[21] [-16  34  16 -19  -2 -24  24  -2  13 -14 -14 -13  -8   0  -4  33  25 -31
   6 -35 -20 -27  13  15 -20   1 -17 -16 -10  40   2 -17 -15]
[19] [  3 -21 -22  -3 -10  -7 -14 -13  25   7  14  24   2  -7  13  11  -4  23
  16  14  20  -2   4  -5  13  11  24   9   4  -5  10  -4  -7]
[14] [ 21 -31 -14  -7   7  -1 -13 -15   6  -8   5   5  -2  11   4  11  -1 -21
  28  29  18   0 -10 -13  28  -1  25 -12  -9  -8  12  10  -1]
[20] [ 18  -3   8  23  24   9 -10 -11 -26  -9   0 -24  17  23 -39 -25 -33 -25
 -12   6 -34 -24   2  -5  35 -25  13  -6 -15 -15  10 -12  31]
[20] [-12  24  36 -38  10 -29  12 -32 -19  10 -36  20  -6  -2   0 -20 -19  -1
  12 -43 -39 -23  24  -8 -34 -32 -37 -11   7  33 -16  -5  -2]
[12] [-27  53  -8 -23 -41 -32  12 -18  26   8  16  37 -19  19  13  52  23  38
  -4 -25  15   4   3  40 -26  -9  11   9  30  21   1   7  -6]
[12] [-17  53   6  18 -21   1   5   8  34   2  21  -4  17   1 -12   8 -14  22
 -18 -29 -26  -7  20  34   7  31  -2  12  11  15   6 -43  -1]
[21] [ 16  42  13   1 -15  11 -16 -28   3  12  27  31  12  32   1 -22 -50  28
   9   3 -13  31   1  28  27   5  -1  -6  31  -8  -3  -4  20]
[21] [  8  40  -4  14 -14  -6  -5 -22  23  -5  36  -5  23  34 -26   4 -24   6
  -2  -1 -13   0  13  34  33  10  27   8   5   2  11 -21  16]
[14] [ 12 -36  24  -3  45  27  14  15 -45 -15 -32 -15 -18 -40  28  -8  20 -48
  14 -12 -11 -29 -24 -20 -14 -13 -62 -59 -31   7  -1   5   1]
[12] [ -3  15   4  -4  -9   2  -2   0  16  -1   2  16  -7  -2  13  19  -2   2
  11  -9  -6  -4  -2  11   7  12  -6 -15   8  10   8 -14  -5]
[21] [  7 -41  13 -37  32 -11  19  -3 -39 -15 -43  -8 -31 -17  24  15  44 -55
  27  -2  14 -19 -19 -30 -34 -35 -33 -42 -27  17  -8  36 -13]
[21] [  9 -25   0 -21   4  -2  -8 -16 -12   9 -10  29 -12  -5  23  -8  -5   9
  21  11  16  11  -8 -17  -6 -13  -6  -9   8  -5  -6  22  -3]
[23] [ -4 -21   0 -16  14 -17   9 -18 -15   6 -10   3   1 -20   6 -13  10   7
   3 -13   7 -20  10 -13 -28 -20 -14   4 -13   9  -9  10  -2]
[20] [-10 -13 -12   7  -4   4  -1  21  12  -6  -6   4 -18 -15  11  36  23  -4
  -4   0   5 -18 -12  -3   3   4   7  -9  -4   0  15  -8  -8]
[14] [  0  29  11   7  -7  13  -4   9   6 -11  -3  12 -19  15   5  36  -4 -18
   4  -8 -24 -12 -17  19  25   0  -3 -35  10   5  19 -18   7]
[12] [ 40 -34   2  23  34  36 -22 -19 -28  -9  16   4   8   1   5 -21 -35 -20
  19  22 -10 -20 -23  -3  54 -12  -6 -45 -18 -26  20  -7  33]
[12] [  0  -3 -13   6 -15  14 -11  -1   2  13  19  36 -11  -6  27   8  -3  42
  -2   9  23  16 -17  12   3   2   0  -3  21 -18   4  10   7]
[19] [ 13  -1  -9  12  18  -8   1 -43 -16  -4  30  -2  19   6 -15  -6 -13   9
  -3 -11  -5 -43   6  22  16 -30   6 -11 -20  -3  13  -9  33]
[19] [-31  17  15 -45 -14 -32  25  23  15  -8 -49   2 -38  -8  17  51  51 -33
  13 -25  -2  -2   2 -13 -49   0 -17  -8   5  42 -10  10 -42]
[23] [ 15  14   2  14   0  12 -12  -6  11  -8  15  -1   9  21 -11   3 -25 -13
   8   9 -17  -2  -2  12  41  10  15 -13   2  -5  15 -19  12]
[20] [-28  67  32 -23 -11 -21  25 -19   4   9  -6  22  -4 -12  13   6  -1  24
  -5 -67 -34 -22  23  36 -43  -5 -53 -14  15  44 -11 -24  -3]
[12] [ 25 -12  20 -24  23 -12  -4 -22 -14 -10 -24 -17   9  25 -20 -27 -24 -53
  32  14 -20   5  11 -27  16 -10   4 -11 -13  10  -7   7  -2]
[14] [ -7  33   0  -4 -18  -3   6 -10  13   6  21  20  -1   2  16  14   3  27
   0 -15   8   9   0  31  -9   9 -11  -4  15   9  -2  -2   1]
[23] [-26  30   1  23 -31  18  -5  65  26  -6 -19  -8 -24  14 -11  43  13 -10
 -30   6 -20  19 -15   1  13  25  22  11  25  -7  12 -17 -14]
[21] [ 14 -40  -7 -19  29 -16  16  -3 -17 -32 -22 -34 -18   4  -4  39  49 -78
  25  13  16 -33 -17 -19   0 -25   8 -34 -42  14  11  22  -9]
[19] [-18  36  -6  31 -18   7   7  21  14   2  23 -18  15   2 -20   4   3  26
 -39 -15  -8   1   8  29  -2  17   6  25   6  -4   2 -20   8]
[12] [  6 -31 -14 -25   4   0   4 -14 -25  -4  -3  40 -45  -9  51  49  45   0
  23  10  47  -5 -43   3 -18 -36 -13 -45   1  -5   6  47   2]
[20] [-19  40  14  -7 -17  -9   5  -5   7  14   0  20   1  -1   3  -6 -13  33
 -12 -29 -17   4  15  17 -21   1 -17  11  22  13  -9 -12   0]
[23] [ 21 -19  -9   1   3  12 -11 -21 -13  11  25  17  10   2  15 -31 -16  27
  10  24  30  30  -9   2   7   0   0   3   7 -22  -9  25  12]
[14] [ -9 -49 -22 -10  11 -11   8  10  -4 -12 -17   0 -28 -28  21  48  53 -20
   8   4  28 -38 -18 -19 -17 -19   6 -17 -24   4  14  14 -14]
[21] [ -7  10   6   9  -9  14  -1  12  -6  17   6   6   9 -11   6 -33 -13  37
 -19  -3   3  29   4   3 -17  12 -17  21  17 -11 -17   5   1]
[23] [ 15 -33 -15  16  11  16 -12  -7   4   5  22   3  17 -21  10 -22 -13  17
   7  15  16  -3   0  -5  17  15   2   1 -11 -16   6  -7   6]
[19] [-40  34  14 -15 -15 -13  31  15 -14  14 -15  11 -19 -28  21  11  38  37
 -31 -48   5  -1   3  19 -73 -14 -48   8  14  21 -22  13 -10]
[19] [ 29 -32   3 -20  31  -8  -2 -40 -31 -11  -5   3  -4   9   5  -6  -2 -34
  33  12   7 -21 -10 -12  11 -36  -4 -35 -22   1   4  22  14]
[23] [-18  36  17 -19  -8  -6  22  -6   2   2   0  23 -17 -21  35  24  23  14
   6 -42  -1 -10  -2  31 -37   2 -49 -29   8  30  -6  -5  -9]
[23] [-18  16  15 -30 -11  -4  33  24  -1   4 -13  -9 -13 -27  36  -2  49   0
   4 -16  34  47  -2   6 -68  27 -53   3   5  24 -36  32 -37]
[20] [ 24  -4   3 -24   6 -17  -5 -40  -6   1   7   3  14  28  -8 -25 -20 -12
  28  18  10  20  10  -6   9 -10  13   3  -1   2 -11  21   4]
[12] [  6   2   3  -7   3   1   0 -10  -1  -5   2  10  -8   3  11  14   2  -9
  14  -2   0  -7  -8   7   7  -5  -6 -22  -1   5   6   0   3]
[23] [-10  21  10   3 -11  10   2  28  14  -4 -11  -2 -11  -1   6  16   5 -10
  -3  -6 -12  12  -5   4   1  21  -9  -7  11   7   1 -12 -12]
[20] [  3   1  -7 -25  -8 -22  -3 -23  14  -6  -2  22 -17  18   9  38  10 -13
  27   4   9 -10  -4   2   8 -13  20 -15   4  13  11   7  -6]
[20] [  4  53  32 -47   3 -36  25 -62  -2   3   8  13  15  10   8 -18 -12  -1
  33 -46 -13  -5  31  32 -32  -9 -44 -19   0  49 -21  -1  -2]
[12] [  4  -7 -10   3  -6  -4 -11 -12  -9  12   9   9   8  16 -12 -21 -17  26
 -10  16  10  18   3  -5   2 -15  22  26  12 -20  -7  17  12]
[19] [ -9  17   5 -11  -2 -15   9 -11  -3  -3  -4   6  -9   4   0  19  10  -2
   0 -19  -7 -18   2  11 -12 -17  -6 -10   0  14   2  -1   2]
[21] [ 14  14  17  12  -2  33 -17  11 -12   3   0  16  -7  15   8 -14 -32   1
   2  13 -16  28 -20   4  28   6 -11 -20  22 -19   1   0  14]
[23] [ 13 -15 -21  36  -3  23 -19  18  20  -6  25 -15  16   6 -15   0 -14   0
  -7  30   5   7  -6   0  45  27  35  11  -5 -25  17 -17   7]
[14] [ 16 -16   3 -11  10  -6 -12 -15   3  -6 -12   1   2  13  -8  -3 -19 -27
  25  14 -12  -8   4 -19  25  -4  17  -9  -6   2   8  -5  -1]
[21] [ 11 -28 -16 -18 -11  -4 -18  -7  17   5  -1  28 -12   5  20  11  -2   5
  29  31  28  23  -9 -18  14   8  25   2  12  -9   4  17 -14]
[19] [-12   4 -31  19 -15 -11  -2 -20  24  11  44  15  18 -14   0  11   3  58
 -18 -12  19 -26  13  29   0   4  20  24  -1  -5  13 -18  11]
[14] [ -2  -8 -33  -2 -17 -27   2 -12  36  -5  27 -12  14  11 -14  25  22   5
   5  16  33   0  13   8   5  13  47  31 -10   4   7   3 -12]
[20] [ 11   1  -8   9  -3   8   0  -5   9   4  29 -11  24  -1   0 -25  -7  15
   1  12  21  26   7  11   4  25   1  16  -2  -8  -9   4   0]
[23] [ 17  -9   0 -11  14 -14  -2 -38 -16  -1   7  -1  13  17 -13 -20 -16  -7
  13   6   1  -8   8  -2   7 -25   9  -1 -10  -1  -3  12  15]
[21] [-22 -22  20  23  14  41   2  87 -14 -13 -62 -20 -41 -39  14  29  27 -45
 -22  -7 -36 -19 -31 -36  -4  13 -33 -32  -6  -3  12 -21 -19]
[19] [ -4 -13  16 -32  18 -22  11 -14 -12  -5 -36   3 -14 -11   7   7  11 -31
  22 -19 -15 -29   8 -22 -21 -22 -19 -20 -14  27  -3   2 -13]
[20] [  9 -27 -14  15  -3  22 -10  33 -12  -4  -3 -14 -12  13  -2   2  14 -13
 -11  43  27  38 -28 -17  12   2  23  10   5 -33  -2  32   0]
[14] [-35  62  27 -11 -19  -6  23  -1  -2  19  -2  29  -9 -23  24   0   4  50
 -22 -61 -19  -3  12  37 -53  -1 -58  -4  26  27 -17 -13  -2]
[12] [ 22 -73  -7  13  27  30 -27  16 -21   4 -21   5  -5 -21  11 -29 -20 -12
  12  40   5   1 -19 -51  28  -3   7  -9 -10 -34   7   8   3]
[19] [-15  36   1  20 -20   6  10  44  23 -13   0 -38   2  16 -24  22  18 -22
 -25   1 -10  19   0  14   4  30  14  18   4   4   1 -13 -12]
[14] [ -1  16  14   0  -4  18  -1  -2 -19  15   5  27  -6  -7  23 -20 -14  33
  -6  -9   1  22 -11  12 -13  -4 -33 -10  22  -9 -12  11  10]
[14] [ -7  29  30 -15  10  -9  19 -14  -6   6  -7  -7  16 -18   2 -33 -11   3
   3 -40 -25  -7  26  10 -31   8 -49  -4  -5  30 -19 -16  -6]
[ -5 -39  -2   2  23   0  13  14 -24   1 -17 -27   5 -32  -1 -26  22  -7
 -13  -2  12  -9   4 -26 -32  -8 -19  12 -24  -3 -14  14  -6] : [14]
[ 10   5  13 -37   2 -17  -3 -43   6   8  -4  39  -4  -1  25  -5 -19   6
  42 -13  -3  -5  11   0  -3  -5 -19 -23   8  22  -3  -1  -6] : [14]
[ -5   7   8   9   8  14  18  20  -9  -9   1 -21  -2 -20  10   4  25 -12
 -10 -15   3  -4  -8  12 -18  11 -33 -16 -13   7  -4  -2  -3] : [20]
[ 12   5  -5 -12 -11  -5 -12 -17  17  -1  10  20  -2  21   6  12 -12  -2
  24  15   8  14  -2   4  22   6  19  -6  11   0   6   3  -2] : [21]
[-15   0  -7  13 -17  22  -2  33  12   9   4  16 -13 -24  28  13  14  30
 -14   0  15  18 -14   6 -11  24 -13   2  16 -10   0  -2 -10] : [23]
[ 11   6  20 -17  18  -3   4 -31 -33   0  -9  16  -7   5   9 -12 -13  -8
  13 -16 -14 -15  -5   4  -7 -34 -29 -32  -1   7  -4  10  17] : [21]
[-23   9  -8 -20 -23  -8   7  12  24  -1  -8  41 -41 -19  44  70  41  12
  12 -18  17 -13 -18  14 -20   4 -10 -27  15  19  13  -1 -21] : [12]
[ -1  -7  -5  -5  -6  -8  -8  -5   0   7  -5   7   0  10  -8  -7  -9  10
  -2  10   3   8   4 -11   0  -9  18  18   8  -7  -3   9   0] : [12]
[  5  -4   3  22  -4  23 -22  16  16  13   4   1  22  -6  -9 -40 -44  20
  -6  13 -19  21  13 -14  26  33   7  22  12 -17  -1 -25  -1] : [12]
[ 18 -55   2  34  36  42  -3  38 -53  -1 -13 -47  13 -20 -13 -61   0 -18
 -28  33  10  22 -19 -36  -2  -5 -17  10 -23 -42 -17  27  14] : [14]
[-15  36   9 -35  -8 -43  27 -22  24 -14  -5  -9  -3   7  -3  39  31 -28
  20 -35  -6 -25  22  20 -26   1  -7  -9 -11  50  -1 -10 -21] : [21]
[  7  -7   1 -29  17 -24  18 -34  14 -15   4   1   0 -20  21  26  25 -29
  41 -23   8 -41  11  10 -10   3 -21 -36 -30  39   8 -12 -14] : [20]
[  5  -3  23  12  25  15   6  11 -39  -1 -19 -28  10  -5 -18 -44 -15 -17
 -19  -8 -26  -2   2 -13  -9 -15 -28  -2 -11  -7 -14   2  14] : [20]
[  5 -19 -17   9  -5   5  -5   7   3   6  16  -9  12  -1  -3 -18   3  17
  -7  24  29  28  -1  -6  -1  13  16  28   1 -19  -9  17  -3] : [21]
[ 12  32  11 -27  -6 -32  -4 -47   4  -3   2  12   6  50 -23   2 -27 -16
  23  -2 -18   0  16  10  17 -24  24  -2  10  16   1   3  10] : [12]
[  6  28   8   0   2   1  15 -11  -2  -8  20 -13   9   5   2   1   8  -8
   3 -13   3   3   0  29  -5   7 -20 -15  -7  12  -5   0   5] : [20]
[ 26 -30   0   3  32  -6  -7 -27 -37  -9  -5 -27  17  25 -36 -34 -20 -32
   2  21  -9 -15   2 -21  21 -39  21   2 -23 -16   0  16  25] : [12]
[ -5  21  -3   5 -15  -8  -4  -1  17   3   9  -3  11  18 -19  -1 -13  10
  -9   1  -8   9  13   7   9   8  22  23  10   0   0  -9   1] : [14]
[-20  29  35  -4  14  20  29  21 -28  -6 -23  10 -32 -42  41  26  31  -9
  -9 -57 -25 -35 -20  24 -40  -9 -85 -62  -4  28  -1 -14   0] : [14]
[-13 -11  -6  -1   4 -16  12  10  -8  -2 -14 -24   1  -4 -17   0  23  -8
 -18  -3   5  -8   7 -13 -24 -13   8  23 -12   2  -8  11  -6] : [12]
[-15  18   7   7 -17  14   0  47  28  -7 -18  -7 -16  -4   5  30  12 -19
  -4  -2 -15  13  -6  -2   6  36  -1  -4  11   9   6 -21 -24] : [21]
[-32  10  -4   1  -3 -15  27  22   8  -9 -11 -17 -13 -28   3  41  51  -4
 -22 -36  -1 -39   4  12 -39  -3 -16  -1 -16  24   4 -12 -14] : [14]
[ 26  10  26  29  22  30 -26  -9 -22   1  -3  -6  24  24 -33 -54 -76 -13
  -5   6 -60  -7   6  -9  56  -7   0 -11   4 -20   8 -31  34] : [19]
[ 15  -4  -6  33  -1  28 -19  14   6   3  20 -13  22   9 -16 -30 -32   9
 -11  26  -5  23  -2  -1  37  24  18  15   5 -28   4 -12  12] : [19]
[-13 -22 -11  11  -9  18 -11  22  -2  18  -5  30 -15 -29  26   0   2  44
 -15   3  13   6 -13 -11 -11   2  -7   8  17 -20   1   4  -2] : [23]
[  5 -16   7   9  17  19   3  17 -21  -8 -13 -11 -10 -13   7   0   9 -22
  -3   1  -5  -9 -17  -8   1  -6 -20 -23 -11  -6   3   3   4] : [14]
[ -4 -54 -31  33  -2  18 -13  52  14   1  -3 -36  11 -17 -17 -14  15   1
 -25  44  26  23  -3 -38   9  30  40  49 -11 -34   0   6 -16] : [23]
[  6 -34 -30   3 -13  -3 -19   9  47  -1  11   3   8  -6   3  15   0   1
  21  33  23  10   6 -19  29  39  44  21  -3  -7  14 -12 -23] : [19]
[-13  44  13 -17 -17 -29  -1 -18  31   1  -9  13   3  22 -18  17 -22  -2
  10 -25 -38 -17  28  10   8   3  15   6  14  29   7 -32  -7] : [14]
